Below is a small trained network, with its code and all its weights. Each question gives an input and a class and asks what happens when units are switched off, that is, made to give their printed mean instead of their output.

import numpy as np


def w(rows, s, z=0):
    codes = np.array(rows[::2]) - 128.0
    scale = np.full(codes.shape[1], s)
    scale[-1] = z or s
    return codes * scale


def norm(h):
    return h / np.sqrt((h * h).mean(-1, keepdims=True) + 1e-5)


def f(y):
    return y / 2 * (1 + np.tanh(0.7978845608 * (y + 0.044715 * y**3)))


def log_softmax(a):
    a = a - a.max(-1, keepdims=True)
    return a - np.log(np.exp(a).sum(-1, keepdims=True))


def net(x, mask):
    res = np.array(x, float).reshape(1, 2) / 4 @ E
    u = 0
    for l in range(3):
        y = f(norm(res) @ A[l][:, :-1].T + A[l][:, -1])
        res = res + np.where(mask[u : u + 9], y, B[l][:, -1]) @ B[l][:, :-1]
        u += 9
    return log_softmax(norm(res)[-1] @ U[:, :-1].T + U[:, -1])


A, B = {}, {}
E = w([
[147,151,8,78,67,89,149,132,146,117],'x0',
[66,182,122,111,116,82,78,176,125,157],'x1',
],0.011)
A[0] = w([
[139,114,155,131,164,146,142,145,107,162,73],'L0N1',
[125,88,196,165,123,116,119,145,115,121,171],'L0N2',
[144,63,135,110,146,150,175,110,158,96,136],'L0N3',
[89,136,121,158,155,64,139,105,126,89,3],'L0N4',
[153,60,144,135,158,152,44,101,126,156,150],'L0N5',
[66,143,161,206,227,137,108,134,85,254,180],'L0N6',
[147,161,127,48,200,60,101,137,153,130,147],'L0N7',
[69,108,193,199,107,133,186,133,116,131,102],'L0N8',
[94,165,129,136,100,92,71,132,116,137,148],'L0N9',
],0.0055,0.0014)
B[0] = w([
[88,108,155,113,116,116,126,178,87,168,142],'L0N1',
[170,142,77,118,126,57,134,158,99,139,177],'L0N2',
[82,180,134,72,99,116,67,98,164,58,166],'L0N3',
[170,95,130,118,211,162,100,182,129,100,120],'L0N4',
[99,208,96,149,124,48,166,217,203,117,160],'L0N5',
[137,126,83,144,98,75,150,164,187,140,253],'L0N6',
[162,157,40,138,160,165,117,79,180,122,156],'L0N7',
[124,67,1,146,97,191,106,98,127,219,171],'L0N8',
[158,164,175,142,117,189,165,60,127,106,179],'L0N9',
],0.0059,0.0062)
A[1] = w([
[204,104,167,134,172,151,231,76,108,29,4],'L1N1',
[20,229,194,97,102,146,41,152,105,182,72],'L1N2',
[45,167,105,136,163,51,67,218,79,70,71],'L1N3',
[53,209,90,110,170,98,100,255,125,150,124],'L1N4',
[139,163,139,177,121,73,137,189,151,54,63],'L1N5',
[88,47,105,121,71,102,105,150,208,99,22],'L1N6',
[172,139,114,35,55,96,151,93,218,71,79],'L1N7',
[144,150,53,125,55,130,160,174,144,107,82],'L1N8',
[238,43,112,135,187,175,163,130,162,58,172],'L1N9',
],0.0048,0.0011)
B[1] = w([
[101,180,131,98,188,255,128,139,94,101,187],'L1N1',
[121,145,105,119,157,169,139,121,100,71,209],'L1N2',
[155,151,117,131,158,171,148,61,109,142,187],'L1N3',
[134,114,136,86,164,177,121,69,101,45,253],'L1N4',
[151,139,145,130,92,171,151,63,143,167,150],'L1N5',
[186,187,161,115,129,121,125,125,164,164,153],'L1N6',
[129,128,117,168,110,88,124,137,144,199,242],'L1N7',
[151,98,166,176,77,104,79,174,127,110,206],'L1N8',
[96,200,104,104,172,121,84,115,79,71,199],'L1N9',
],0.0076,0.0055)
A[2] = w([
[13,170,148,93,116,76,67,109,142,175,243],'L2N1',
[88,178,99,126,149,129,125,125,127,132,101],'L2N2',
[123,117,253,208,207,119,195,164,145,186,103],'L2N3',
[129,163,198,218,101,100,108,99,161,156,72],'L2N4',
[84,60,132,155,187,147,154,108,51,162,200],'L2N5',
[200,184,60,152,125,129,103,159,176,147,176],'L2N6',
[101,121,136,164,219,192,123,145,119,167,138],'L2N7',
[169,60,168,158,111,43,93,209,106,182,9],'L2N8',
[110,146,161,196,187,153,126,124,110,165,141],'L2N9',
],0.0062,0.0012)
B[2] = w([
[215,93,186,173,215,245,217,160,101,103,159],'L2N1',
[129,25,195,122,144,103,194,82,82,83,175],'L2N2',
[202,164,39,188,89,32,106,186,118,134,224],'L2N3',
[62,56,201,63,140,168,231,71,184,158,166],'L2N4',
[80,62,119,27,58,2,168,90,186,167,171],'L2N5',
[91,64,231,156,176,142,150,149,137,170,253],'L2N6',
[141,148,69,95,47,93,131,117,168,184,223],'L2N7',
[134,197,120,39,156,228,116,67,47,59,171],'L2N8',
[188,112,78,143,12,125,101,162,151,122,200],'L2N9',
],0.0049,0.0056)
U = w([
[199,146,57,193,17,40,114,192,182,186,140],'0',
[137,207,103,112,175,204,106,96,62,50,159],'1',
[120,65,253,156,162,175,172,155,149,205,161],'2',
[44,58,152,102,137,65,98,183,42,137,2],'3',
[51,108,187,105,125,57,77,194,89,119,32],'4',
],0.012,0.0073)

Each question gives the input, the list of numbers given to net, and the class t.
The units are the neurons (one row each of A and B). Each row of codes is followed by its name. A weight is (code - 128) times the scale printed after its matrix; where a second scale follows, it is the last column's (A, B and U).
mask holds one flag per neuron, layer by layer. A switched-off neuron (its flag False) gives its mean, the last column of its row in B, instead of its output. The means were averaged over made-up inputs and are rounded, as every weight is.
A unit's drop is (log p(t) with every unit on - log p(t) with that unit switched off) / (log p(t) with every unit on - log p(t) with every unit switched off).
unit that matters most: the unit with the biggest drop
k most important neurons: the k neurons with the biggest drops, biggest first
k most important neurons of layer l: the k neurons of layer l with the biggest drops, biggest first
drop when u is switched off: that unit's drop, to one decimal
input [2,-3], class 2: 2 most important neurons -> [L0N3; L1N7]
input [4,-6], class 1: 2 most important neurons -> [L0N6; L1N1]
input [-2,0], class 2: unit that matters most -> L2N6
input [6,-8], class 1: 2 most important neurons -> [L1N1; L0N6]
input [-8,-8], class 0: 4 most important neurons -> [L1N4; L2N3; L1N2; L2N7]
input [1,1], class 2: 3 most important neurons -> [L1N4; L1N2; L0N7]
input [-1,3], class 2: 2 most important neurons -> [L0N6; L0N9]
input [2,3], class 2: 2 most important neurons of layer 0 -> [L0N7; L0N9]
input [-3,4], class 1: 2 most important neurons -> [L1N4; L1N7]
input [1,-3], class 2: 4 most important neurons -> [L0N3; L1N7; L1N4; L0N9]
input [5,6], class 1: 2 most important neurons -> [L0N6; L1N4]
input [-5,-5], class 0: 3 most important neurons -> [L1N4; L0N1; L0N9]
input [-1,0], class 2: 2 most important neurons -> [L2N6; L2N3]
input [-4,-4], class 0: unit that matters most -> L1N4
input [1,3], class 2: 3 most important neurons of layer 1 -> [L1N4; L1N1; L1N9]
input [3,-1], class 2: 3 most important neurons of layer 0 -> [L0N8; L0N6; L0N2]
input [-4,-6], class 1: drop when L1N9 is switched off -> 0.4
input [5,-8], class 1: drop when L1N1 is switched off -> 0.4
input [-6,0], class 0: drop when L2N7 is switched off -> 0.0
input [0,3], class 2: drop when L0N7 is switched off -> 0.9
input [-4,1], class 0: unit that matters most -> L2N3
